Here is a tiny trained network, its code and every weight. The questions are about switching its units off for an input and a class, where a switched-off unit gives its printed mean instead of its output.

import numpy as np


def w(rows, s, z=0):
    codes = np.array(rows[::2]) - 128.0
    scale = np.full(codes.shape[1], s)
    scale[-1] = z or s
    return codes * scale


def f(y):
    return np.maximum(y, 0)


def log_softmax(a):
    a = a - a.max(-1, keepdims=True)
    return a - np.log(np.exp(a).sum(-1, keepdims=True))


def net(x, mask):
    res = np.array(x, float).reshape(1, 8) / 4 @ E
    y = f(res @ A[0][:, :-1].T + A[0][:, -1])
    res = res + np.where(mask, y, B[0][:, -1]) @ B[0][:, :-1]
    return log_softmax(res[-1] @ U[:, :-1].T + U[:, -1])


A, B = {}, {}
E = w([
[129,131,127,134,126,130,124,129,135],'x0',
[118,191,143,112,150,22,51,73,147],'x1',
[126,130,128,125,128,134,126,122,134],'x2',
[133,116,145,4,19,107,116,198,179],'x3',
[123,122,129,129,118,128,129,121,133],'x4',
[252,32,144,123,142,120,84,120,126],'x5',
[129,129,123,132,120,130,126,125,125],'x6',
[130,129,135,131,131,127,128,129,128],'x7',
],0.013)
A[0] = w([
[178,118,117,108,148,85,91,79,109,119],'n1',
[101,144,121,135,72,168,189,218,156,130],'n2',
[155,126,147,89,97,95,78,173,160,25],'n3',
[30,199,106,147,128,88,174,96,105,101],'n4',
[83,153,125,82,78,176,194,201,104,151],'n5',
[98,131,98,220,191,176,185,79,71,33],'n6',
[106,102,117,119,101,141,170,190,135,109],'n7',
[189,96,128,147,134,224,181,125,69,28],'n8',
[114,116,103,212,180,188,184,118,119,130],'n9',
[182,123,139,185,169,91,109,71,144,107],'n10',
[143,88,130,55,83,95,70,200,163,72],'n11',
[57,135,107,116,102,180,191,225,150,142],'n12',
[157,76,109,169,144,186,171,156,105,25],'n13',
[149,145,104,137,139,125,132,139,103,94],'n14',
[174,33,109,155,128,251,204,179,72,172],'n15',
[115,145,102,188,175,169,181,62,84,247],'n16',
[174,108,151,125,116,120,117,139,129,205],'n17',
[23,237,107,140,149,124,136,95,116,28],'n18',
[164,105,116,210,204,109,50,59,72,130],'n19',
[123,105,115,132,138,163,142,119,129,67],'n20',
[2,241,116,137,138,139,127,112,116,243],'n21',
[123,154,128,164,154,110,128,93,143,68],'n22',
],0.0086,0.011)
B[0] = w([
[78,126,124,140,132,123,130,131,106,171],'n1',
[90,95,100,144,147,172,171,149,101,186],'n2',
[117,160,155,168,171,85,100,91,135,162],'n3',
[172,173,203,141,126,48,103,99,141,192],'n4',
[92,80,67,153,157,193,162,144,93,199],'n5',
[193,135,138,34,2,176,188,193,169,183],'n6',
[102,94,86,110,131,145,136,168,117,160],'n7',
[129,174,161,178,193,74,62,82,109,161],'n8',
[197,160,172,81,93,96,117,128,156,190],'n9',
[86,88,104,135,152,145,159,150,112,172],'n10',
[189,212,201,111,117,63,110,102,175,196],'n11',
[89,89,89,155,156,159,169,144,70,198],'n12',
[130,149,152,226,209,86,70,100,106,154],'n13',
[111,113,159,116,129,121,126,136,138,130],'n14',
[212,192,169,75,53,81,121,152,193,228],'n15',
[132,156,117,198,195,70,71,61,106,228],'n16',
[97,120,95,173,161,106,117,103,127,185],'n17',
[125,181,152,188,185,33,84,57,126,184],'n18',
[78,63,71,153,174,204,142,141,111,204],'n19',
[122,134,113,108,145,115,115,96,120,134],'n20',
[199,99,138,49,53,139,165,200,165,254],'n21',
[120,108,98,162,146,165,114,105,110,144],'n22',
],0.0092,0.019)
U = w([
[183,120,149,80,69,140,133,172,158,13],'0',
[133,142,150,183,168,90,81,55,120,248],'1',
[11,57,82,168,162,219,142,139,67,181],'2',
],0.012,0.0011)

Each question gives the input, the list of numbers given to net, and the class t.
The units are the neurons (one row each of A and B). Each row of codes is followed by its name. A weight is (code - 128) times the scale printed after its matrix; where a second scale follows, it is the last column's (A, B and U).
mask holds one flag per neuron, in row order. A switched-off neuron (its flag False) gives its mean, the last column of its row in B, instead of its output. The means were averaged over made-up inputs and are rounded, as every weight is.
A unit's drop is (log p(t) with every unit on - log p(t) with that unit switched off) / (log p(t) with every unit on - log p(t) with every unit switched off).
The circuit of an input: a set's keep is (log p(t) with only the set's units on - log p(t) with every unit switched off) / (log p(t) with every unit on - log p(t) with every unit switched off). Starting from the 12 units with the biggest drops (on a tie, the unit counted first), units are removed one at a time, each time the one whose removal leaves the highest keep (on an exact tie, the one counted first), for as long as the keep stays at least 0.8.
circuit, biggest first: the units of the circuit, biggest drop first
k most important neurons: the k neurons with the biggest drops, biggest first
drop of u: that unit's drop, to one decimal
input [6,0,-8,3,-2,-6,0,8], class 2: circuit, biggest first	[n15]
input [-2,1,8,1,0,2,-8,-6], class 1: 4 most important neurons	[n21, n6, n15, n19]
input [-3,6,-1,1,-4,0,5,3], class 0: 4 most important neurons	[n16, n18, n8, n13]
input [-8,0,-4,-7,3,-1,4,7], class 0: 3 most important neurons	[n6, n9, n21]
input [7,8,-2,1,1,0,-4,-4], class 0: 4 most important neurons	[n16, n8, n21, n13]
input [1,-5,1,-8,8,-8,-5,2], class 0: 2 most important neurons	[n6, n21]
input [0,1,-4,1,-8,3,5,6], class 1: 3 most important neurons	[n21, n6, n5]
input [-5,0,-6,0,-7,8,3,-8], class 1: 2 most important neurons	[n21, n6]
input [2,-8,3,-2,5,6,-3,-5], class 1: 3 most important neurons	[n8, n13, n21]
input [6,-2,-2,-8,-4,0,-4,3], class 0: 4 most important neurons	[n6, n9, n15, n18]
input [4,-8,8,-6,7,-3,-7,-3], class 0: 2 most important neurons	[n6, n15]
input [6,-5,3,-4,-7,-8,2,-4], class 0: 2 most important neurons	[n21, n6]
input [5,1,5,-3,3,3,4,7], class 2: 2 most important neurons	[n19, n11]
input [-5,-1,-1,-1,-1,-4,0,-2], class 0: circuit, biggest first	[n21]
input [7,5,-8,4,0,2,8,-2], class 1: 3 most important neurons	[n21, n6, n15]
input [-6,6,-2,-6,0,2,3,4], class 2: drop of n19	0.4
input [-3,-2,-8,-6,0,-8,5,-1], class 0: drop of n21	1.5
input [6,2,-8,-5,-6,3,5,3], class 2: drop of n19	0.3
